Here is a tiny trained network, its code and every weight. The questions are about switching its units off for an input and a target symbol, where a switched-off unit gives its printed mean instead of its output.

import numpy as np


def w(rows, s, z=0):
    codes = np.array(rows[::2]) - 128.0
    scale = np.full(codes.shape[1], s)
    scale[-1] = z or s
    return codes * scale


def f(y):
    return np.maximum(y, 0)


def softmax(a):
    e = np.exp(a - a.max(-1, keepdims=True))
    return e / e.sum(-1, keepdims=True)


def log_softmax(a):
    a = a - a.max(-1, keepdims=True)
    return a - np.log(np.exp(a).sum(-1, keepdims=True))


def net(x, mask):
    ids = ['αβγδεζηθλμτφψω'.index(c) for c in x.split()]
    T = len(ids)
    res = E[ids] + P[:T]
    u = 0
    for l in range(2):
        q, k, v = (res @ M[l].T for M in (Q, K, V))
        z = softmax(np.where(np.tri(T) > 0, q @ k.T / 3**0.5, -1e9)) @ v
        res = res + np.where(mask[u], z, O[l][:, -1]) @ O[l][:, :-1]
        u += 1
        y = f(res @ A[l][:, :-1].T + A[l][:, -1])
        res = res + np.where(mask[u : u + 12], y, B[l][:, -1]) @ B[l][:, :-1]
        u += 12
    return log_softmax(res[-1] @ U[:, :-1].T + U[:, -1])


Q, K, V, O, A, B = {}, {}, {}, {}, {}, {}
E = w([
[128,67,115,103,183,92,111],'α',
[162,146,66,93,116,234,167],'β',
[140,192,73,84,171,76,105],'γ',
[169,177,178,144,84,94,194],'δ',
[182,102,117,169,133,72,94],'ε',
[182,155,195,154,195,127,134],'ζ',
[80,87,98,131,108,63,130],'η',
[142,57,183,161,122,109,168],'θ',
[80,252,143,155,33,126,13],'λ',
[37,186,188,72,108,207,146],'μ',
[165,153,130,106,72,210,17],'τ',
[104,127,163,183,191,95,115],'φ',
[147,94,94,70,84,80,152],'ψ',
[168,130,155,115,178,58,176],'ω',
],0.011)
P = w([
[162,111,187,113,159,92,106],'0',
[157,110,196,66,155,93,106],'1',
[140,130,112,152,158,124,143],'2',
[137,138,91,144,157,134,141],'3',
[131,118,190,23,126,114,94],'4',
[131,151,104,148,119,154,139],'5',
[119,151,53,136,143,163,143],'6',
[131,115,179,3,100,134,94],'7',
[127,142,123,160,108,157,128],'8',
[125,144,59,139,142,158,146],'9',
],0.0052)
Q[0] = w([
[134,103,10,218,186,127,245],'0.h0',
[167,160,25,175,128,184,166],'0.h0',
[97,136,255,34,71,111,5],'0.h0',
],0.0084)
K[0] = w([
[157,73,139,128,198,51,218],'0.h0',
[143,132,131,145,172,44,120],'0.h0',
[86,202,123,113,8,250,38],'0.h0',
],0.013)
V[0] = w([
[90,165,119,129,133,185,50],'0.h0',
[148,72,142,120,208,29,191],'0.h0',
[129,119,118,154,130,2,147],'0.h0',
],0.0061)
O[0] = w([
[135,123,162,42,133,122,73,254],'0.h0',
[120,137,67,232,175,131,164,158],'0.h0',
[123,134,1,174,147,125,173,173],'0.h0',
],0.0063,0.00048)
A[0] = w([
[92,7,65,118,175,135,223,151],'0.n0',
[190,83,47,173,83,114,87,104],'0.n1',
[186,127,99,183,48,17,202,140],'0.n2',
[205,158,57,101,181,156,99,154],'0.n3',
[151,70,153,120,145,164,123,83],'0.n4',
[150,172,101,135,77,214,188,143],'0.n5',
[148,106,36,67,173,95,173,119],'0.n6',
[91,3,143,60,88,114,111,4],'0.n7',
[134,88,226,144,102,70,156,92],'0.n8',
[197,155,114,97,127,210,143,128],'0.n9',
[37,212,87,121,83,178,136,217],'0.n10',
[14,62,100,205,108,131,177,148],'0.n11',
],0.0061,0.0035)
B[0] = w([
[98,27,174,107,147,87,141,254],'0.n0',
[157,82,98,103,79,175,54,178],'0.n1',
[164,155,92,150,23,104,175,229],'0.n2',
[196,122,82,90,182,148,107,202],'0.n3',
[143,164,116,152,81,81,144,144],'0.n4',
[160,147,153,91,105,209,142,167],'0.n5',
[125,95,66,70,145,65,154,208],'0.n6',
[200,254,180,107,160,181,127,176],'0.n7',
[176,130,138,46,143,142,118,166],'0.n8',
[153,85,105,115,113,198,136,174],'0.n9',
[58,206,124,82,80,164,113,209],'0.n10',
[69,105,229,141,79,136,79,222],'0.n11',
],0.0064,0.0039)
Q[1] = w([
[210,115,148,70,133,114,114],'1.h0',
[182,153,203,70,78,93,2],'1.h0',
[91,141,233,21,107,68,94],'1.h0',
],0.0099)
K[1] = w([
[172,130,6,2,77,240,124],'1.h0',
[123,178,58,60,20,245,33],'1.h0',
[22,171,66,32,63,251,116],'1.h0',
],0.0052)
V[1] = w([
[1,198,181,153,104,15,67],'1.h0',
[108,69,200,86,168,183,158],'1.h0',
[229,90,118,177,98,111,17],'1.h0',
],0.0048)
O[1] = w([
[124,188,238,132,112,1,59,115],'1.h0',
[89,79,147,86,168,157,160,245],'1.h0',
[163,104,123,140,55,180,7,207],'1.h0',
],0.0071,0.0011)
A[1] = w([
[132,132,186,103,141,198,140,14],'1.n0',
[206,49,66,116,208,138,179,202],'1.n1',
[48,207,179,139,66,141,86,67],'1.n2',
[85,4,166,99,138,111,121,127],'1.n3',
[64,108,55,180,205,67,45,181],'1.n4',
[142,161,54,130,60,50,188,146],'1.n5',
[145,126,207,119,101,190,149,48],'1.n6',
[182,178,126,130,232,125,208,240],'1.n7',
[178,130,162,233,132,133,155,254],'1.n8',
[130,78,131,232,205,108,143,203],'1.n9',
[117,100,133,90,168,2,198,167],'1.n10',
[116,157,97,134,72,199,99,74],'1.n11',
],0.0072,0.0041)
B[1] = w([
[94,133,94,174,109,104,126,173],'1.n0',
[206,80,116,120,156,68,165,254],'1.n1',
[154,74,119,138,177,91,174,204],'1.n2',
[78,94,130,76,105,214,102,200],'1.n3',
[113,176,69,172,141,180,2,197],'1.n4',
[101,190,102,116,58,125,134,192],'1.n5',
[97,131,77,151,146,110,98,181],'1.n6',
[103,198,125,131,175,192,174,201],'1.n7',
[161,144,177,151,107,158,138,193],'1.n8',
[133,122,188,210,146,128,93,210],'1.n9',
[29,131,112,153,134,65,163,217],'1.n10',
[96,106,170,141,158,101,166,171],'1.n11',
],0.0088,0.007)
U = w([
[101,22,77,141,240,80,82,97],'α',
[194,78,100,50,167,185,206,201],'β',
[130,231,36,111,177,120,86,116],'γ',
[140,218,153,142,35,180,175,133],'δ',
[248,121,92,188,79,97,71,132],'ε',
[225,175,209,166,221,171,150,108],'ζ',
[3,134,84,157,42,142,96,75],'η',
[126,16,232,174,68,137,196,115],'θ',
[187,148,186,100,146,8,97,165],'λ',
[11,176,175,79,193,156,191,117],'μ',
[157,148,163,46,73,244,20,251],'τ',
[83,201,170,216,172,186,75,81],'φ',
[131,66,55,66,38,45,176,52],'ψ',
[126,138,115,198,179,39,217,70],'ω',
],0.0052,0.0028)

Each question gives the input, a string of symbols that net reads in full, and the target symbol t.
The units are the heads (3 rows each of Q, K, V and O) and the neurons (one row each of A and B). Each row of codes is followed by its name. A weight is (code - 128) times the scale printed after its matrix; where a second scale follows, it is the last column's (O, A, B and U).
mask holds one flag per unit, layer by layer, with each layer's heads first. A switched-off unit (its flag False) gives its mean, the last column of its rows in O or B, instead of its output. The means were averaged over made-up inputs and are rounded, as every weight is.
A unit's drop is (log p(t) with every unit on - log p(t) with that unit switched off) / (log p(t) with every unit on - log p(t) with every unit switched off).
The circuit of an input: a set's keep is (log p(t) with only the set's units on - log p(t) with every unit switched off) / (log p(t) with every unit on - log p(t) with every unit switched off). Starting from the 12 units with the biggest drops (on a tie, the unit counted first), units are removed one at a time, each time the one whose removal leaves the highest keep (on an exact tie, the one counted first), for as long as the keep stays at least 0.8.
circuit, biggest first: the units of the circuit, biggest drop first
most important unit: the unit with the biggest drop
k most important neurons: the k neurons with the biggest drops, biggest first
k most important neurons of layer l: the k neurons of layer l with the biggest drops, biggest first
drop of u: that unit's drop, to one decimal
input γ ε ψ α τ τ τ ψ, target τ: circuit, biggest first : [0.h0 1.h0]
input ω δ θ β ω μ ψ ψ, target μ: circuit, biggest first : [1.h0 0.h0 1.n10 1.n1]
input μ δ φ λ η, target λ: circuit, biggest first : [1.h0 0.h0 0.n10]
input δ α θ λ θ ω ω δ, target λ: circuit, biggest first : [1.h0 0.h0 0.n10]
input λ γ β δ φ, target β: most important unit : 0.n5
input τ α λ α η θ ψ ω, target λ: circuit, biggest first : [0.n10 1.h0 0.h0]
input δ ψ α μ τ ζ θ η, target τ: circuit, biggest first : [0.h0 1.n3]
input δ δ λ λ η β η γ, target β: 2 most important neurons of layer 0 : [0.n5 0.n9]
input α ζ τ φ, target φ: 3 most important neurons of layer 1 : [1.n4 1.n9 1.n1]
input φ α λ η τ ζ γ δ, target τ: 2 most important neurons of layer 0 : [0.n9 0.n8]
input ψ δ ψ τ α λ ε φ, target λ: circuit, biggest first : [0.n10 0.h0 1.h0]
input τ ω μ η θ α ω μ α β, target β: 2 most important neurons of layer 0 : [0.n3 0.n5]
input β μ η ε θ λ β α, target β: 3 most important neurons : [0.n5 0.n9 0.n1]
input μ τ β ζ, target ζ: most important unit : 1.n7
input τ ψ ε ζ φ δ δ ψ, target τ: 3 most important neurons of layer 1 : [1.n1 1.n10 1.n2]
input α β α φ α ζ ω, target ω: 2 most important neurons of layer 1 : [1.n10 1.n1]
input γ τ λ μ η, target μ: 2 most important neurons : [0.n10 1.n10]
input α γ μ β ε, target β: 2 most important neurons of layer 0 : [0.n5 0.n9]
input β α ε μ γ, target μ: 3 most important neurons : [0.n10 1.n10 1.n7]
input τ μ θ μ α, target μ: most important neuron : [0.n10]
input β α ε θ φ, target β: 2 most important neurons of layer 0 : [0.n11 0.n9]
input η γ φ ε λ γ ψ, target ψ: 3 most important neurons of layer 0 : [0.n6 0.n2 0.n0]
input μ β δ λ δ τ ω η ψ θ, target θ: drop of 1.n8 : 0.1
input η ε θ γ α α ε α ζ η, target η: drop of 0.n11 : 0.2
input α δ ε τ φ, target τ: drop of 0.n11 : 0.0
input α τ η μ ζ, target μ: drop of 0.n10 : 1.2
input μ δ β ψ α φ α ε, target β: most important neuron of layer 1 : [1.n1]
